[[122 120 123]
 [140 143 119]
 [124 120 138]
 [117 130 139]
 [129 133 117]
 [116 134 146]
 [129 121 144]
 [151 141 132]
 [121 137 141]
 [120 131 138]]
->
[[123 119 138 139 117 146 144 132 141 138]
 [120 143 120 130 133 134 121 141 137 131]
 [122 140 124 117 129 116 129 151 121 120]]

[[135 117]
 [106 123]
 [121 138]
 [103 123]
 [111 123]
 [128 121]
 [140 115]
 [134 133]]
->
[[117 123 138 123 123 121 115 133]
 [135 106 121 103 111 128 140 134]]

[[125 129 134 135 126 127 132 132 124 126 124 137]
 [127 122 133 145 132 129 128 135 130 130 120 141]
 [139 132 132 130 146 140 120 122 116 114 117 142]
 [134 109 145 128 137 134 138 126 128 131 130 119]
 [122 125 127 131 137 140 124 143 121 142 122 118]
 [120 126 124 138 126 127 125 141 130 152 119 121]
 [120 117 138 129 134 122 137 141 130 128 130 124]
 [150 117 132 130 123 118 129 113 145 134 137 131]]
->
[[137 141 142 119 118 121 124 131]
 [124 120 117 130 122 119 130 137]
 [126 130 114 131 142 152 128 134]
 [124 130 116 128 121 130 130 145]
 [132 135 122 126 143 141 141 113]
 [132 128 120 138 124 125 137 129]
 [127 129 140 134 140 127 122 118]
 [126 132 146 137 137 126 134 123]
 [135 145 130 128 131 138 129 130]
 [134 133 132 145 127 124 138 132]
 [129 122 132 109 125 126 117 117]
 [125 127 139 134 122 120 120 150]]

[[129 122]
 [105 100]]
->
[[122 100]
 [129 105]]

[[132 113 137 138 129 125 140 137 139]
 [123 132 123 133 145 123 123 128 121]
 [133 140 127 126 143 129 132 148 131]
 [129 146 135 111 119 158 131 119 134]
 [115 142 110 128 108 133 117 122 109]
 [130 135 123 133 126 118 123 130 124]
 [123 134 121 123 140 118 121 129 117]
 [107 139 114 131 133 124 116 138 109]
 [118 128 121 129 136 126 121 120 119]]
->
[[139 121 131 134 109 124 117 109 119]
 [137 128 148 119 122 130 129 138 120]
 [140 123 132 131 117 123 121 116 121]
 [125 123 129 158 133 118 118 124 126]
 [129 145 143 119 108 126 140 133 136]
 [138 133 126 111 128 133 123 131 129]
 [137 123 127 135 110 123 121 114 121]
 [113 132 140 146 142 135 134 139 128]
 [132 123 133 129 115 130 123 107 118]]

[[127 121 121 129 137 130 128 124]
 [130 140 138 123 135 124 128 131]
 [154 112 118 144 100  99 101 143]
 [135 121 124 137 111 116 115 134]
 [129 119 125 127 136 134 136 125]
 [137 134 129 126 127 132 126 121]
 [153 115 120 143 102 102 103 140]
 [117 129 134 133 123 131 123 127]
 [151 118 119 145 109 104 102 141]
 [135 120 117 126 143 131 133 116]]
->
[[124 131 143 134 125 121 140 127 141 116]
 [128 128 101 115 136 126 103 123 102 133]
 [130 124  99 116 134 132 102 131 104 131]
 [137 135 100 111 136 127 102 123 109 143]
 [129 123 144 137 127 126 143 133 145 126]
 [121 138 118 124 125 129 120 134 119 117]
 [121 140 112 121 119 134 115 129 118 120]
 [127 130 154 135 129 137 153 117 151 135]]

[[128 123]
 [128 123]
 [128 104]
 [127 116]]
->
[[123 123 104 116]
 [128 128 128 127]]
---
[[141 106 105 123 150]
 [114 126 103 115 114]
 [150 149 135 131 143]
 [106 145 144 106 130]
 [152 141 153 118 113]
 [146 109 116 142 104]
 [103 129 143 138 112]]
->
[[103 129 143 138 112]
 [146 109 116 142 104]
 [152 141 153 118 113]
 [106 145 144 106 130]
 [150 149 135 131 143]
 [114 126 103 115 114]
 [141 106 105 123 150]]

[[128 128 130 136 129 123 130]
 [130 130 125 124 132 127 127]
 [128 122 123 132 130 130 129]
 [129 141 129 126 108 141 123]
 [128 132 122 128 120 120 126]
 [127 128 127 127 121 104 125]
 [127 127 129 126 128 116 128]
 [128 120 124 127 121 134 128]]
->
[[128 120 124 127 121 134 128]
 [127 127 129 126 128 116 128]
 [127 128 127 127 121 104 125]
 [128 132 122 128 120 120 126]
 [129 141 129 126 108 141 123]
 [128 122 123 132 130 130 129]
 [130 130 125 124 132 127 127]
 [128 128 130 136 129 123 130]]

[[110 134 142 119 119 120 135 134]
 [146 130 126 123 110 111 119 132]
 [149 135 141 120 108 129 134 127]
 [132 121 126 127 130 131 116 110]
 [143 144 130 118 128 131 112 124]
 [126 139 133 125 137 137 122 120]
 [130 133 134 127 124 133 134 126]
 [118 133 133 118 123 123 146 142]
 [121 138 129 140 135 132 114 123]
 [123 107 124 134 141 142 132 132]
 [128 134 128 140 135 130 113 113]]
->
[[128 134 128 140 135 130 113 113]
 [123 107 124 134 141 142 132 132]
 [121 138 129 140 135 132 114 123]
 [118 133 133 118 123 123 146 142]
 [130 133 134 127 124 133 134 126]
 [126 139 133 125 137 137 122 120]
 [143 144 130 118 128 131 112 124]
 [132 121 126 127 130 131 116 110]
 [149 135 141 120 108 129 134 127]
 [146 130 126 123 110 111 119 132]
 [110 134 142 119 119 120 135 134]]

[[123 129 136 133 134 124 124 132]
 [123 138 129 116 118 125 141 129]
 [126 120 130 131 146 132 120 138]
 [129 119 126 131 142 133 122 134]
 [117 125 129 138 150 123 123 128]]
->
[[117 125 129 138 150 123 123 128]
 [129 119 126 131 142 133 122 134]
 [126 120 130 131 146 132 120 138]
 [123 138 129 116 118 125 141 129]
 [123 129 136 133 134 124 124 132]]

[[ 99 110]
 [120 110]
 [130 134]
 [114 141]]
->
[[114 141]
 [130 134]
 [120 110]
 [ 99 110]]

[[117 125 117 110 131 121 132 140]
 [117 121 133 139 125 102 135 126]
 [152 143 124 128 110 130 108 144]]
->
[[152 143 124 128 110 130 108 144]
 [117 121 133 139 125 102 135 126]
 [117 125 117 110 131 121 132 140]]
